Below are the code and all the weights of a small trained network. Each question names an input and a class and asks about switching units off, where a switched-off unit gives its printed mean instead of its output.

import numpy as np


def w(rows, s, z=0):
    codes = np.array(rows[::2]) - 128.0
    scale = np.full(codes.shape[1], s)
    scale[-1] = z or s
    return codes * scale


def f(y):
    return y / 2 * (1 + np.tanh(0.7978845608 * (y + 0.044715 * y**3)))


def log_softmax(a):
    a = a - a.max(-1, keepdims=True)
    return a - np.log(np.exp(a).sum(-1, keepdims=True))


def net(x, mask):
    res = np.array(x, float).reshape(1, 6) / 4 @ E
    y = f(res @ A[0][:, :-1].T + A[0][:, -1])
    res = res + np.where(mask, y, B[0][:, -1]) @ B[0][:, :-1]
    return log_softmax(res[-1] @ U[:, :-1].T + U[:, -1])


A, B = {}, {}
E = w([
[116,220,245,164],'x0',
[89,157,142,19],'x1',
[133,141,116,130],'x2',
[2,104,107,192],'x3',
[129,137,121,129],'x4',
[127,117,138,128],'x5',
],0.0082)
A[0] = w([
[152,223,157,202,94],'N0',
[35,149,103,139,89],'N1',
[136,107,155,95,251],'N2',
[182,125,135,87,77],'N3',
[109,182,180,140,77],'N4',
[228,176,115,72,120],'N5',
[151,115,144,252,123],'N6',
[137,95,58,112,115],'N7',
[137,92,69,112,80],'N8',
[48,167,149,5,105],'N9',
[128,195,188,134,112],'N10',
[67,116,106,152,111],'N11',
[166,78,133,62,135],'N12',
[51,96,112,138,132],'N13',
],0.011)
B[0] = w([
[81,60,138,88,166],'N0',
[200,73,213,172,163],'N1',
[6,184,61,201,254],'N2',
[198,86,232,153,141],'N3',
[99,83,158,42,141],'N4',
[125,125,190,216,199],'N5',
[187,103,31,66,208],'N6',
[10,70,220,61,176],'N7',
[69,45,169,47,150],'N8',
[254,79,9,128,189],'N9',
[83,53,110,64,162],'N10',
[190,193,242,112,164],'N11',
[137,172,160,120,177],'N12',
[195,177,181,182,186],'N13',
],0.0077,0.0093)
U = w([
[55,90,177,43,8],'0',
[192,160,246,193,53],'1',
[66,182,93,169,254],'2',
[189,124,51,107,69],'3',
[66,192,116,164,227],'4',
[58,188,108,170,175],'5',
],0.014,0.005)

Each question gives the input, the list of numbers given to net, and the class t.
The units are the neurons (one row each of A and B). Each row of codes is followed by its name. A weight is (code - 128) times the scale printed after its matrix; where a second scale follows, it is the last column's (A, B and U).
mask holds one flag per neuron, in row order. A switched-off neuron (its flag False) gives its mean, the last column of its row in B, instead of its output. The means were averaged over made-up inputs and are rounded, as every weight is.
A unit's drop is (log p(t) with every unit on - log p(t) with that unit switched off) / (log p(t) with every unit on - log p(t) with every unit switched off).
The circuit of an input: a set's keep is (log p(t) with only the set's units on - log p(t) with every unit switched off) / (log p(t) with every unit on - log p(t) with every unit switched off). Starting from the 12 units with the biggest drops (on a tie, the unit counted first), units are removed one at a time, each time the one whose removal leaves the highest keep (on an exact tie, the one counted first), for as long as the keep stays at least 0.8.
units of the circuit, in order: the units of the circuit, biggest drop first
unit that matters most: the unit with the biggest drop
k most important neurons: the k neurons with the biggest drops, biggest first
drop of u: that unit's drop, to one decimal
input [3,8,4,8,3,8], class 1: units of the circuit, in order : [N1 N13]
input [-1,-1,0,-7,2,-3], class 1: unit that matters most : N5
input [-1,-7,6,2,-1,7], class 3: 3 most important neurons : [N6 N2 N5]
input [2,-5,-2,2,4,-2], class 3: 2 most important neurons : [N6 N2]
input [5,-6,2,4,2,-1], class 3: units of the circuit, in order : [N6 N2]
input [0,-7,2,3,6,-7], class 3: 2 most important neurons : [N6 N2]
input [7,5,-6,6,0,5], class 0: 4 most important neurons : [N10 N4 N5 N0]
input [3,6,-1,-3,-1,3], class 3: 3 most important neurons : [N9 N7 N10]
input [8,-7,7,-1,8,4], class 0: units of the circuit, in order : [N0 N10]
input [-8,3,4,-4,-5,6], class 0: 2 most important neurons : [N7 N8]
input [2,7,-4,-6,-7,1], class 2: 2 most important neurons : [N2 N5]
input [-4,-1,2,7,-5,4], class 1: 3 most important neurons : [N13 N11 N1]
input [-8,-6,4,7,-4,-8], class 0: units of the circuit, in order : [N7 N8]
input [7,-8,8,3,-6,6], class 3: units of the circuit, in order : [N6]
input [-7,6,0,-8,-1,-8], class 1: 3 most important neurons : [N5 N3 N12]
input [6,2,-3,-5,-5,0], class 0: 3 most important neurons : [N10 N4 N0]
input [-7,-7,5,1,-5,6], class 0: 3 most important neurons : [N7 N8 N9]
input [-2,7,-5,-6,8,-6], class 2: 4 most important neurons : [N2 N5 N6 N1]
input [-5,8,8,-8,5,-4], class 1: 2 most important neurons : [N5 N3]
input [6,1,-6,8,-1,3], class 1: units of the circuit, in order : [N1]
input [7,3,6,5,-2,-4], class 0: drop of N2 : 0.0
input [2,-5,8,-5,4,-2], class 5: drop of N5 : 0.1
input [3,6,-5,-3,-6,3], class 2: drop of N5 : 0.1
